Below are the code and all the weights of a small trained network. Each question names an input and a class and asks about switching units off, where a switched-off unit gives its printed mean instead of its output.

import numpy as np


def w(rows, s, z=0):
    codes = np.array(rows[::2]) - 128.0
    scale = np.full(codes.shape[1], s)
    scale[-1] = z or s
    return codes * scale


def norm(h):
    return h / np.sqrt((h * h).mean(-1, keepdims=True) + 1e-5)


def f(y):
    return y / 2 * (1 + np.tanh(0.7978845608 * (y + 0.044715 * y**3)))


def log_softmax(a):
    a = a - a.max(-1, keepdims=True)
    return a - np.log(np.exp(a).sum(-1, keepdims=True))


def net(x, mask):
    res = np.array(x, float).reshape(1, 7) / 4 @ E
    u = 0
    for l in range(2):
        y = f(norm(res) @ A[l][:, :-1].T + A[l][:, -1])
        res = res + np.where(mask[u : u + 11], y, B[l][:, -1]) @ B[l][:, :-1]
        u += 11
    return log_softmax(norm(res)[-1] @ U[:, :-1].T + U[:, -1])


A, B = {}, {}
E = w([
[142,86,135,112,155,128,163,135,118,120],'x0',
[31,217,135,61,115,133,197,30,120,188],'x1',
[158,114,196,76,190,4,74,151,201,194],'x2',
[36,127,208,116,164,81,85,138,68,2],'x3',
[117,58,49,97,98,61,92,75,126,84],'x4',
[165,154,133,96,106,106,127,150,106,111],'x5',
[152,133,133,102,117,117,140,148,118,113],'x6',
],0.0061)
A[0] = w([
[87,166,120,59,120,91,165,55,146,133,75],'L0N0',
[113,182,34,185,107,169,182,58,43,56,86],'L0N1',
[30,153,184,161,191,53,106,112,84,34,4],'L0N2',
[83,30,44,43,46,68,79,30,134,112,77],'L0N3',
[102,116,235,60,93,51,110,54,247,178,44],'L0N4',
[67,202,189,85,85,153,190,95,163,177,80],'L0N5',
[159,109,165,88,203,93,49,200,189,159,86],'L0N6',
[129,108,126,195,145,105,80,220,117,86,84],'L0N7',
[186,126,53,131,129,154,146,78,126,254,70],'L0N8',
[57,178,122,46,111,106,180,93,122,148,33],'L0N9',
[128,199,252,172,175,186,171,172,120,171,113],'L0N10',
],0.0063,0.0037)
B[0] = w([
[71,79,149,160,134,174,144,199,19,199,172],'L0N0',
[159,97,217,96,154,155,114,73,146,92,232],'L0N1',
[59,115,74,54,95,123,137,165,231,162,203],'L0N2',
[178,254,82,220,209,118,185,156,108,96,223],'L0N3',
[178,85,196,93,155,166,85,44,103,96,223],'L0N4',
[118,36,124,201,148,109,142,166,62,141,206],'L0N5',
[133,129,136,132,112,154,94,51,116,114,255],'L0N6',
[104,93,145,169,66,116,110,152,137,149,192],'L0N7',
[149,145,73,35,40,100,148,164,202,124,230],'L0N8',
[53,60,214,223,102,102,159,111,82,199,172],'L0N9',
[143,204,43,172,206,102,161,125,131,68,238],'L0N10',
],0.0085,0.005)
A[1] = w([
[171,102,207,121,132,230,61,77,99,93,227],'L1N0',
[132,131,136,126,100,228,163,84,95,26,3],'L1N1',
[116,111,102,158,138,231,171,173,159,137,124],'L1N2',
[171,141,165,123,232,8,83,66,137,155,105],'L1N3',
[196,122,92,97,64,199,137,131,124,202,165],'L1N4',
[155,67,127,123,125,79,121,195,134,69,234],'L1N5',
[137,255,76,187,221,93,146,142,96,130,69],'L1N6',
[54,144,160,126,166,88,128,169,155,67,86],'L1N7',
[9,103,167,61,122,163,96,186,106,76,30],'L1N8',
[182,78,104,247,96,127,22,210,138,98,77],'L1N9',
[127,179,59,156,211,93,103,128,85,74,122],'L1N10',
],0.008,0.0024)
B[1] = w([
[108,103,208,45,102,192,59,91,124,134,244],'L1N0',
[208,132,154,148,206,168,37,2,175,133,187],'L1N1',
[166,127,125,117,152,46,52,78,91,105,187],'L1N2',
[164,161,128,167,138,228,124,56,108,38,255],'L1N3',
[73,157,157,53,114,77,71,201,180,85,231],'L1N4',
[126,169,100,141,163,172,150,95,154,216,205],'L1N5',
[144,140,28,227,228,139,196,144,86,42,231],'L1N6',
[227,145,44,71,50,128,125,182,181,124,180],'L1N7',
[217,162,102,52,4,29,114,208,216,180,179],'L1N8',
[3,90,160,185,150,111,233,125,2,160,255],'L1N9',
[219,229,26,110,198,119,219,147,169,143,206],'L1N10',
],0.0076,0.0059)
U = w([
[196,201,25,210,215,134,204,124,143,73,199],'0',
[203,102,221,91,146,208,45,4,177,84,3],'1',
[152,156,56,69,72,67,129,219,246,166,138],'2',
[50,64,164,211,126,122,192,145,61,198,165],'3',
],0.013,0.0038)

Each question gives the input, the list of numbers given to net, and the class t.
The units are the neurons (one row each of A and B). Each row of codes is followed by its name. A weight is (code - 128) times the scale printed after its matrix; where a second scale follows, it is the last column's (A, B and U).
mask holds one flag per neuron, layer by layer. A switched-off neuron (its flag False) gives its mean, the last column of its row in B, instead of its output. The means were averaged over made-up inputs and are rounded, as every weight is.
A unit's drop is (log p(t) with every unit on - log p(t) with that unit switched off) / (log p(t) with every unit on - log p(t) with every unit switched off).
The circuit of an input: a set's keep is (log p(t) with only the set's units on - log p(t) with every unit switched off) / (log p(t) with every unit on - log p(t) with every unit switched off). Starting from the 12 units with the biggest drops (on a tie, the unit counted first), units are removed one at a time, each time the one whose removal leaves the highest keep (on an exact tie, the one counted first), for as long as the keep stays at least 0.8.
circuit, biggest first: the units of the circuit, biggest drop first
top k neurons: the k neurons with the biggest drops, biggest first
k most important neurons of layer l: the k neurons of layer l with the biggest drops, biggest first
input [-6,4,7,0,8,6,-5], class 0: circuit, biggest first => L0N3
input [1,2,8,-1,6,-2,6], class 1: top 4 neurons => L0N4, L0N10, L1N0, L0N6
input [-6,3,7,-2,6,-3,7], class 1: top 4 neurons => L0N4, L0N10, L1N0, L0N6
input [-7,1,-5,-6,-3,-8,6], class 2: top 2 neurons => L0N8, L0N4
input [-3,5,-5,7,4,5,4], class 2: circuit, biggest first => L0N2, L1N8
input [4,-5,0,-1,3,4,-8], class 3: 2 most important neurons of layer 0 => L0N10, L0N7
input [-1,-5,-5,1,-2,-4,6], class 1: top 4 neurons => L0N1, L1N1, L1N0, L0N5
input [-1,4,8,-7,-5,5,-3], class 1: top 3 neurons => L0N4, L0N3, L1N3
input [4,-2,-1,8,-7,2,8], class 2: top 4 neurons => L0N2, L0N3, L1N8, L1N7
input [7,-4,-5,5,-2,8,2], class 1: 2 most important neurons of layer 1 => L1N1, L1N0
input [-3,2,5,0,3,8,0], class 1: top 2 neurons => L0N4, L0N10
input [0,-4,3,-3,-1,-6,6], class 3: top 2 neurons => L1N9, L0N1
input [6,5,-6,6,-2,1,4], class 1: top 2 neurons => L0N1, L1N1
input [-7,-1,-5,-2,4,4,5], class 1: circuit, biggest first => L0N1
input [-1,5,5,-2,2,-7,8], class 1: 2 most important neurons of layer 0 => L0N4, L0N2
input [0,-8,-2,7,-1,-3,3], class 3: top 2 neurons => L1N9, L0N7
input [7,5,0,6,-5,3,-1], class 2: 3 most important neurons of layer 0 => L0N2, L0N3, L0N9
input [3,5,-3,-2,-4,-4,1], class 3: 2 most important neurons of layer 1 => L1N10, L1N3
input [-5,7,5,-2,1,-7,4], class 3: 3 most important neurons of layer 0 => L0N0, L0N9, L0N5
input [-5,-4,3,5,-3,1,-4], class 2: circuit, biggest first => L0N2
